Below are the code and all the weights of a small trained network. Each question names an input and a class and asks about switching units off, where a switched-off unit gives its printed mean instead of its output.

import numpy as np


def w(rows, s, z=0):
    codes = np.array(rows[::2]) - 128.0
    scale = np.full(codes.shape[1], s)
    scale[-1] = z or s
    return codes * scale


def norm(h):
    return h / np.sqrt((h * h).mean(-1, keepdims=True) + 1e-5)


def f(y):
    return np.maximum(y, 0)


def log_softmax(a):
    a = a - a.max(-1, keepdims=True)
    return a - np.log(np.exp(a).sum(-1, keepdims=True))


def net(x, mask):
    res = np.array(x, float).reshape(1, 3) / 4 @ E
    u = 0
    for l in range(4):
        y = f(norm(res) @ A[l][:, :-1].T + A[l][:, -1])
        res = res + np.where(mask[u : u + 8], y, B[l][:, -1]) @ B[l][:, :-1]
        u += 8
    return log_softmax(norm(res)[-1] @ U[:, :-1].T + U[:, -1])


A, B = {}, {}
E = w([
[191,192,108,128,100,199],'x0',
[1,107,54,130,146,195],'x1',
[108,112,206,97,166,164],'x2',
],0.0084)
A[0] = w([
[195,253,189,176,94,196,31],'0.n1',
[254,138,86,146,152,203,220],'0.n2',
[185,98,77,139,89,167,8],'0.n3',
[128,19,177,122,76,90,111],'0.n4',
[201,122,81,71,163,132,46],'0.n5',
[22,136,83,148,95,145,154],'0.n6',
[204,202,105,108,208,122,145],'0.n7',
[170,96,142,165,225,47,171],'0.n8',
],0.0065,0.0013)
B[0] = w([
[114,169,107,184,166,137,253],'0.n1',
[109,123,138,133,168,68,250],'0.n2',
[112,59,191,153,137,206,167],'0.n3',
[90,164,104,165,255,89,182],'0.n4',
[104,178,89,127,120,185,160],'0.n5',
[79,207,136,144,148,126,230],'0.n6',
[82,126,136,120,132,130,202],'0.n7',
[62,193,171,131,77,132,198],'0.n8',
],0.0073,0.0051)
A[1] = w([
[181,156,106,74,128,73,28],'1.n1',
[146,75,57,181,22,108,245],'1.n2',
[234,87,106,171,136,254,203],'1.n3',
[149,121,129,197,171,126,112],'1.n4',
[138,163,221,55,162,139,39],'1.n5',
[166,171,94,72,133,221,251],'1.n6',
[106,149,88,164,82,70,138],'1.n7',
[157,113,51,146,99,57,26],'1.n8',
],0.0079,0.0011)
B[1] = w([
[84,181,228,61,86,190,163],'1.n1',
[187,27,166,28,217,178,183],'1.n2',
[101,136,1,176,173,66,207],'1.n3',
[101,148,108,120,97,143,221],'1.n4',
[231,98,55,161,90,202,254],'1.n5',
[69,78,69,179,188,40,242],'1.n6',
[153,118,150,86,190,159,241],'1.n7',
[176,69,186,134,186,235,179],'1.n8',
],0.0074,0.0035)
A[2] = w([
[190,183,183,94,1,120,118],'2.n1',
[154,41,117,169,104,188,202],'2.n2',
[101,87,110,146,95,129,4],'2.n3',
[26,106,139,175,146,137,111],'2.n4',
[101,161,162,186,102,114,70],'2.n5',
[120,161,49,130,145,51,90],'2.n6',
[157,148,115,90,192,156,79],'2.n7',
[97,174,132,52,133,13,122],'2.n8',
],0.0098,0.0021)
B[2] = w([
[122,200,173,89,74,96,162],'2.n1',
[202,24,190,58,175,207,156],'2.n2',
[179,175,109,152,83,205,132],'2.n3',
[215,130,128,134,82,120,254],'2.n4',
[93,153,121,181,85,184,156],'2.n5',
[117,96,245,100,130,147,196],'2.n6',
[121,84,255,150,152,196,184],'2.n7',
[145,120,72,233,100,181,163],'2.n8',
],0.0067,0.0076)
A[3] = w([
[108,87,107,55,155,225,156],'3.n1',
[145,163,147,174,149,159,163],'3.n2',
[150,199,80,108,145,121,249],'3.n3',
[115,145,137,110,85,207,250],'3.n4',
[57,194,7,70,111,122,140],'3.n5',
[92,103,115,145,214,111,144],'3.n6',
[155,136,71,158,215,66,213],'3.n7',
[157,73,167,73,167,180,80],'3.n8',
],0.011,0.002)
B[3] = w([
[187,168,158,75,109,121,232],'3.n1',
[104,88,79,80,145,145,255],'3.n2',
[63,112,201,188,113,78,169],'3.n3',
[148,83,102,91,58,140,205],'3.n4',
[162,169,214,141,107,104,184],'3.n5',
[162,142,124,179,148,111,224],'3.n6',
[100,106,99,173,187,12,191],'3.n7',
[203,160,2,16,162,158,206],'3.n8',
],0.0097,0.008)
U = w([
[96,109,103,248,220,77,147],'0',
[223,142,92,57,174,148,138],'1',
[137,195,226,148,22,122,149],'2',
[96,54,59,114,87,195,142],'3',
[61,99,119,78,98,60,26],'4',
[65,84,113,72,85,38,6],'5',
[27,105,125,54,109,57,15],'6',
],0.016)

Each question gives the input, the list of numbers given to net, and the class t.
The units are the neurons (one row each of A and B). Each row of codes is followed by its name. A weight is (code - 128) times the scale printed after its matrix; where a second scale follows, it is the last column's (A, B and U).
mask holds one flag per neuron, layer by layer. A switched-off neuron (its flag False) gives its mean, the last column of its row in B, instead of its output. The means were averaged over made-up inputs and are rounded, as every weight is.
A unit's drop is (log p(t) with every unit on - log p(t) with that unit switched off) / (log p(t) with every unit on - log p(t) with every unit switched off).
The circuit of an input: a set's keep is (log p(t) with only the set's units on - log p(t) with every unit switched off) / (log p(t) with every unit on - log p(t) with every unit switched off). Starting from the 12 units with the biggest drops (on a tie, the unit counted first), units are removed one at a time, each time the one whose removal leaves the highest keep (on an exact tie, the one counted first), for as long as the keep stays at least 0.8.
units of the circuit, in order: the units of the circuit, biggest drop first
top k neurons: the k neurons with the biggest drops, biggest first
top k neurons in layer l: the k neurons of layer l with the biggest drops, biggest first
drop when u is switched off: that unit's drop, to one decimal
input [-5,8,-2], class 2: top 2 neurons -> [0.n6; 3.n5]
input [0,7,7], class 1: units of the circuit, in order -> [3.n1]
input [-8,-8,6], class 0: units of the circuit, in order -> [0.n4; 3.n1]
input [5,-8,-7], class 2: units of the circuit, in order -> [3.n8; 3.n3]
input [-1,0,0], class 3: top 3 neurons -> [1.n6; 0.n1; 0.n2]
input [7,8,-8], class 1: top 4 neurons -> [1.n2; 0.n8; 0.n1; 3.n1]
input [-5,-8,-7], class 2: top 2 neurons in layer 2 -> [2.n1; 2.n2]
input [1,0,2], class 3: top 2 neurons in layer 0 -> [0.n1; 0.n3]
input [-6,7,-7], class 1: top 2 neurons -> [1.n2; 0.n2]
input [-4,-6,-4], class 2: top 3 neurons -> [0.n8; 1.n1; 1.n6]
input [-2,-1,-3], class 3: top 3 neurons -> [0.n4; 0.n8; 1.n5]
input [-1,-2,-3], class 3: top 2 neurons -> [0.n8; 1.n5]
input [-1,-2,2], class 3: top 2 neurons -> [0.n8; 0.n4]
input [7,-5,4], class 0: top neuron in layer 0 -> [0.n1]
input [1,-1,0], class 3: top 2 neurons -> [1.n6; 2.n5]
input [8,-7,-8], class 0: top 2 neurons -> [0.n1; 1.n3]
input [7,-6,5], class 0: top 2 neurons -> [0.n1; 1.n3]
input [-7,-3,-8], class 1: top 3 neurons in layer 1 -> [1.n8; 1.n2; 1.n7]
input [-2,-1,3], class 3: top 3 neurons in layer 0 -> [0.n8; 0.n4; 0.n3]
input [1,0,-1], class 3: top neuron in layer 0 -> [0.n2]
input [-3,7,7], class 1: top 2 neurons in layer 0 -> [0.n8; 0.n1]
input [-2,6,-6], class 1: drop when 1.n4 is switched off -> 0.1
